Below are the code and all the weights of a small trained network. Each question names an input and a target symbol and asks about switching units off, where a switched-off unit gives its printed mean instead of its output.

import numpy as np


def w(rows, s, z=0):
    codes = np.array(rows[::2]) - 128.0
    scale = np.full(codes.shape[1], s)
    scale[-1] = z or s
    return codes * scale


def norm(h):
    return h / np.sqrt((h * h).mean(-1, keepdims=True) + 1e-5)


def f(y):
    return y / 2 * (1 + np.tanh(0.7978845608 * (y + 0.044715 * y**3)))


def softmax(a):
    e = np.exp(a - a.max(-1, keepdims=True))
    return e / e.sum(-1, keepdims=True)


def log_softmax(a):
    a = a - a.max(-1, keepdims=True)
    return a - np.log(np.exp(a).sum(-1, keepdims=True))


def net(x, mask):
    ids = ['ΛΞγζμτ'.index(c) for c in x.split()]
    T = len(ids)
    res = E[ids] + P[:T]
    u = 0
    for l in range(2):
        q, k, v = (norm(res) @ M[l].T for M in (Q, K, V))
        z = softmax(np.where(np.tri(T) > 0, q @ k.T / 3**0.5, -1e9)) @ v
        res = res + np.where(mask[u], z, O[l][:, -1]) @ O[l][:, :-1]
        u += 1
        y = f(norm(res) @ A[l][:, :-1].T + A[l][:, -1])
        res = res + np.where(mask[u : u + 4], y, B[l][:, -1]) @ B[l][:, :-1]
        u += 4
    return log_softmax(norm(res)[-1] @ U[:, :-1].T + U[:, -1])


Q, K, V, O, A, B = {}, {}, {}, {}, {}, {}
E = w([
[121,161,100,101],'Λ',
[139,68,190,3],'Ξ',
[110,137,123,133],'γ',
[78,139,160,191],'ζ',
[113,128,84,148],'μ',
[94,130,116,142],'τ',
],0.02)
P = w([
[200,43,79,114],'0',
[101,65,2,74],'1',
[83,96,24,110],'2',
[66,125,60,140],'3',
[77,174,67,143],'4',
[44,153,88,177],'5',
[72,187,96,161],'6',
[60,176,107,148],'7',
[61,181,103,150],'8',
[54,191,114,147],'9',
],0.0047)
Q[0] = w([
[166,160,101,51],'L0H1',
[146,135,116,62],'L0H1',
[2,157,89,132],'L0H1',
],0.011)
K[0] = w([
[125,227,3,129],'L0H1',
[123,224,89,141],'L0H1',
[215,53,172,67],'L0H1',
],0.0069)
V[0] = w([
[221,147,129,76],'L0H1',
[133,217,228,2],'L0H1',
[81,142,120,140],'L0H1',
],0.0056)
O[0] = w([
[125,171,151,232,3],'L0H1',
[73,2,99,177,2],'L0H1',
[75,60,103,24,180],'L0H1',
],0.0071,0.0026)
A[0] = w([
[130,174,31,82,9],'L0N1',
[111,79,160,254,22],'L0N2',
[249,145,119,162,4],'L0N3',
[51,82,202,111,207],'L0N4',
],0.0083,0.0026)
B[0] = w([
[42,121,216,212,225],'L0N1',
[124,99,253,196,220],'L0N2',
[82,201,15,153,98],'L0N3',
[123,116,65,80,254],'L0N4',
],0.0067,0.0036)
Q[1] = w([
[247,82,49,178],'L1H1',
[24,168,133,151],'L1H1',
[38,121,172,85],'L1H1',
],0.011)
K[1] = w([
[44,108,108,120],'L1H1',
[207,72,132,163],'L1H1',
[254,87,78,139],'L1H1',
],0.012)
V[1] = w([
[22,88,95,32],'L1H1',
[108,153,3,174],'L1H1',
[110,126,187,175],'L1H1',
],0.012)
O[1] = w([
[138,61,111,38,255],'L1H1',
[255,99,146,98,130],'L1H1',
[130,103,42,195,94],'L1H1',
],0.012,0.0095)
A[1] = w([
[67,218,147,54,101],'L1N1',
[172,116,90,37,25],'L1N2',
[140,83,169,123,28],'L1N3',
[237,2,122,160,3],'L1N4',
],0.009,0.0052)
B[1] = w([
[132,133,88,155,252],'L1N1',
[84,140,144,226,200],'L1N2',
[84,147,144,130,99],'L1N3',
[127,85,6,206,131],'L1N4',
],0.015,0.0034)
U = w([
[218,65,2,173,153],'Λ',
[103,80,203,217,135],'Ξ',
[130,255,118,172,155],'γ',
[178,2,158,48,101],'ζ',
[246,166,175,164,233],'μ',
[39,178,6,92,3],'τ',
],0.0084,0.0036)

Each question gives the input, a string of symbols that net reads in full, and the target symbol t.
The units are the heads (3 rows each of Q, K, V and O) and the neurons (one row each of A and B). Each row of codes is followed by its name. A weight is (code - 128) times the scale printed after its matrix; where a second scale follows, it is the last column's (O, A, B and U).
mask holds one flag per unit, layer by layer, with each layer's heads first. A switched-off unit (its flag False) gives its mean, the last column of its rows in O or B, instead of its output. The means were averaged over made-up inputs and are rounded, as every weight is.
A unit's drop is (log p(t) with every unit on - log p(t) with that unit switched off) / (log p(t) with every unit on - log p(t) with every unit switched off).
The circuit of an input: a set's keep is (log p(t) with only the set's units on - log p(t) with every unit switched off) / (log p(t) with every unit on - log p(t) with every unit switched off). Starting from all 10 units, units are removed one at a time, each time the one whose removal leaves the highest keep (on an exact tie, the one counted first), for as long as the keep stays at least 0.8.
circuit, biggest first: the units of the circuit, biggest drop first
unit that matters most: the unit with the biggest drop
top k neurons: the k neurons with the biggest drops, biggest first
top k neurons in layer l: the k neurons of layer l with the biggest drops, biggest first
drop when u is switched off: that unit's drop, to one decimal
input τ μ τ Ξ ζ τ τ τ, target Ξ: circuit, biggest first	L0H1
input ζ ζ ζ ζ γ γ ζ, target ζ: circuit, biggest first	L0H1, L1H1, L0N2
input ζ Ξ ζ μ τ γ, target Λ: circuit, biggest first	L0H1, L1H1
input Λ ζ τ, target Λ: circuit, biggest first	L1H1, L0H1, L0N1
input Λ ζ ζ τ Λ μ μ, target Λ: circuit, biggest first	L1H1, L0N1
input τ τ μ Λ ζ γ τ ζ ζ, target τ: top 2 neurons in layer 0	L0N1, L0N4
input γ ζ τ ζ, target γ: circuit, biggest first	L0H1, L1H1
input Ξ μ γ, target Λ: top 2 neurons in layer 0	L0N1, L0N4
input μ τ ζ μ ζ, target μ: circuit, biggest first	L1H1, L0H1
input γ μ μ, target γ: circuit, biggest first	L0H1, L1H1, L0N1
input Λ γ μ μ ζ ζ, target Λ: circuit, biggest first	L1H1, L0N1
input μ Λ ζ ζ Λ, target μ: circuit, biggest first	L1H1, L0H1
input Λ ζ Λ, target Λ: circuit, biggest first	L1H1, L0H1, L0N2, L0N1
input ζ ζ μ τ τ μ μ ζ ζ, target ζ: circuit, biggest first	L0H1, L1H1
input Ξ ζ τ ζ Λ ζ γ Ξ μ, target Ξ: unit that matters most	L0N2
input τ μ τ τ γ ζ ζ τ γ, target τ: top 4 neurons	L0N1, L0N4, L1N1, L0N2
input μ μ Ξ γ μ, target Λ: circuit, biggest first	L0H1, L1H1
input Λ ζ τ γ ζ γ τ γ μ τ, target Λ: circuit, biggest first	L1H1, L0N1
input μ μ μ μ ζ ζ γ μ, target μ: top 2 neurons in layer 0	L0N3, L0N2
input Ξ Ξ ζ Λ ζ Λ Ξ τ ζ τ, target Ξ: unit that matters most	L0H1
input τ ζ τ γ, target τ: top 4 neurons	L0N4, L0N1, L1N1, L0N2
input Λ ζ ζ ζ μ τ ζ Λ ζ, target Λ: top 2 neurons	L0N1, L0N2
input Λ τ ζ γ Λ Λ, target Λ: top 3 neurons	L0N2, L0N1, L1N4
input ζ ζ ζ τ ζ μ, target ζ: top 2 neurons	L0N2, L0N4
input ζ μ Ξ μ ζ ζ γ, target Ξ: top 2 neurons	L0N2, L1N1
input μ ζ ζ τ, target μ: drop when L0H1 is switched off	0.7
input τ Λ γ Λ μ ζ ζ, target τ: drop when L0H1 is switched off	1.0
